Below is a small trained network, with its code and all its weights. Each question gives an input and a class and asks what happens when units are switched off, that is, made to give their printed mean instead of their output.

import numpy as np


def w(rows, s, z=0):
    codes = np.array(rows[::2]) - 128.0
    scale = np.full(codes.shape[1], s)
    scale[-1] = z or s
    return codes * scale


def f(y):
    return y / 2 * (1 + np.tanh(0.7978845608 * (y + 0.044715 * y**3)))


def log_softmax(a):
    a = a - a.max(-1, keepdims=True)
    return a - np.log(np.exp(a).sum(-1, keepdims=True))


def net(x, mask):
    res = np.array(x, float).reshape(1, 7) / 4 @ E
    y = f(res @ A[0][:, :-1].T + A[0][:, -1])
    res = res + np.where(mask, y, B[0][:, -1]) @ B[0][:, :-1]
    return log_softmax(res[-1] @ U[:, :-1].T + U[:, -1])


A, B = {}, {}
E = w([
[144,141,73,110,145,130,156,189,8,132,149,109],'x0',
[130,124,128,129,131,127,129,127,128,128,128,128],'x1',
[130,127,127,127,126,128,127,129,129,128,130,127],'x2',
[129,128,127,129,131,129,129,127,129,128,127,129],'x3',
[128,131,126,129,132,127,130,127,127,127,126,130],'x4',
[140,134,114,79,135,125,101,78,110,21,140,135],'x5',
[146,125,152,217,115,120,93,146,111,81,181,86],'x6',
],0.016)
A[0] = w([
[135,139,128,93,133,131,119,78,182,25,121,138,107],'neuron 1',
[106,131,143,44,123,125,116,89,106,120,112,134,169],'neuron 2',
[121,134,133,137,114,122,115,139,75,172,133,132,147],'neuron 3',
[135,126,131,202,134,136,127,153,33,101,147,108,2],'neuron 4',
[124,130,142,107,144,136,139,85,204,187,92,154,232],'neuron 5',
[132,123,102,62,134,133,151,141,45,164,115,129,101],'neuron 6',
[131,117,128,73,138,122,114,97,86,3,132,131,72],'neuron 7',
[127,126,151,241,119,128,104,110,165,89,141,115,131],'neuron 8',
[126,125,140,162,125,128,140,122,149,117,132,119,101],'neuron 9',
],0.024,0.0081)
B[0] = w([
[141,125,53,167,98,163,128,48,181,195,123,163,235],'neuron 1',
[156,108,95,95,105,176,130,188,163,117,123,213,209],'neuron 2',
[131,134,120,160,125,134,127,143,148,166,128,105,179],'neuron 3',
[141,122,24,159,17,157,137,132,100,113,121,135,207],'neuron 4',
[115,135,132,64,40,111,129,162,74,115,134,67,239],'neuron 5',
[113,137,173,116,250,103,126,129,140,155,132,111,239],'neuron 6',
[111,131,163,52,153,98,124,69,65,42,131,113,252],'neuron 7',
[125,130,217,163,177,111,121,128,146,103,127,138,221],'neuron 8',
[131,120,156,125,156,111,130,121,124,128,134,131,153],'neuron 9',
],0.025,0.031)
U = w([
[113,124,104,76,44,109,104,110,53,68,114,69,199],'0',
[108,147,131,134,195,112,140,197,152,223,112,69,164],'1',
[128,118,254,205,118,71,85,197,189,129,127,85,86],'2',
[149,132,68,223,86,150,123,155,112,146,114,75,115],'3',
[150,97,58,81,72,187,104,94,185,159,94,160,121],'4',
[114,126,114,59,227,115,116,102,118,109,110,146,4],'5',
[142,104,175,166,129,113,61,30,197,82,117,159,124],'6',
],0.0073,0.0038)

Each question gives the input, the list of numbers given to net, and the class t.
The units are the neurons (one row each of A and B). Each row of codes is followed by its name. A weight is (code - 128) times the scale printed after its matrix; where a second scale follows, it is the last column's (A, B and U).
mask holds one flag per neuron, in row order. A switched-off neuron (its flag False) gives its mean, the last column of its row in B, instead of its output. The means were averaged over made-up inputs and are rounded, as every weight is.
A unit's drop is (log p(t) with every unit on - log p(t) with that unit switched off) / (log p(t) with every unit on - log p(t) with every unit switched off).
most important unit: the unit with the biggest drop
top k neurons: the k neurons with the biggest drops, biggest first
drop of u: that unit's drop, to one decimal
input [-7,3,-5,-5,-8,3,2], class 6: most important unit => neuron 8
input [-6,-2,0,-3,-6,-1,1], class 2: top 3 neurons => (neuron 8; neuron 7; neuron 4)
input [2,6,5,-5,8,-4,6], class 3: top 2 neurons => (neuron 4; neuron 7)
input [1,-1,6,3,6,-1,6], class 3: top 4 neurons => (neuron 4; neuron 7; neuron 6; neuron 5)
input [3,-4,7,8,2,7,0], class 5: top 2 neurons => (neuron 7; neuron 5)
input [-1,-8,5,-7,5,7,5], class 6: top 2 neurons => (neuron 5; neuron 1)
input [2,0,-5,0,6,1,0], class 5: top 3 neurons => (neuron 5; neuron 1; neuron 4)
input [-2,-2,-5,4,3,0,1], class 2: top 2 neurons => (neuron 7; neuron 4)
input [-8,-4,8,-4,-8,2,-2], class 4: top 2 neurons => (neuron 1; neuron 7)
input [-7,-4,7,6,3,0,6], class 2: top 2 neurons => (neuron 8; neuron 7)
input [1,1,4,5,3,-7,-5], class 1: top 3 neurons => (neuron 7; neuron 4; neuron 6)
input [-5,-7,-6,-3,5,4,-7], class 4: top 2 neurons => (neuron 1; neuron 2)
input [-4,-3,1,-7,-4,-5,8], class 2: drop of neuron 7 => 0.0
input [5,6,1,-7,-7,-5,5], class 3: most important unit => neuron 4
input [-3,3,-5,-2,2,-1,5], class 2: drop of neuron 1 => 0.1
input [-8,-3,0,5,5,-5,-5], class 0: drop of neuron 5 => 0.1
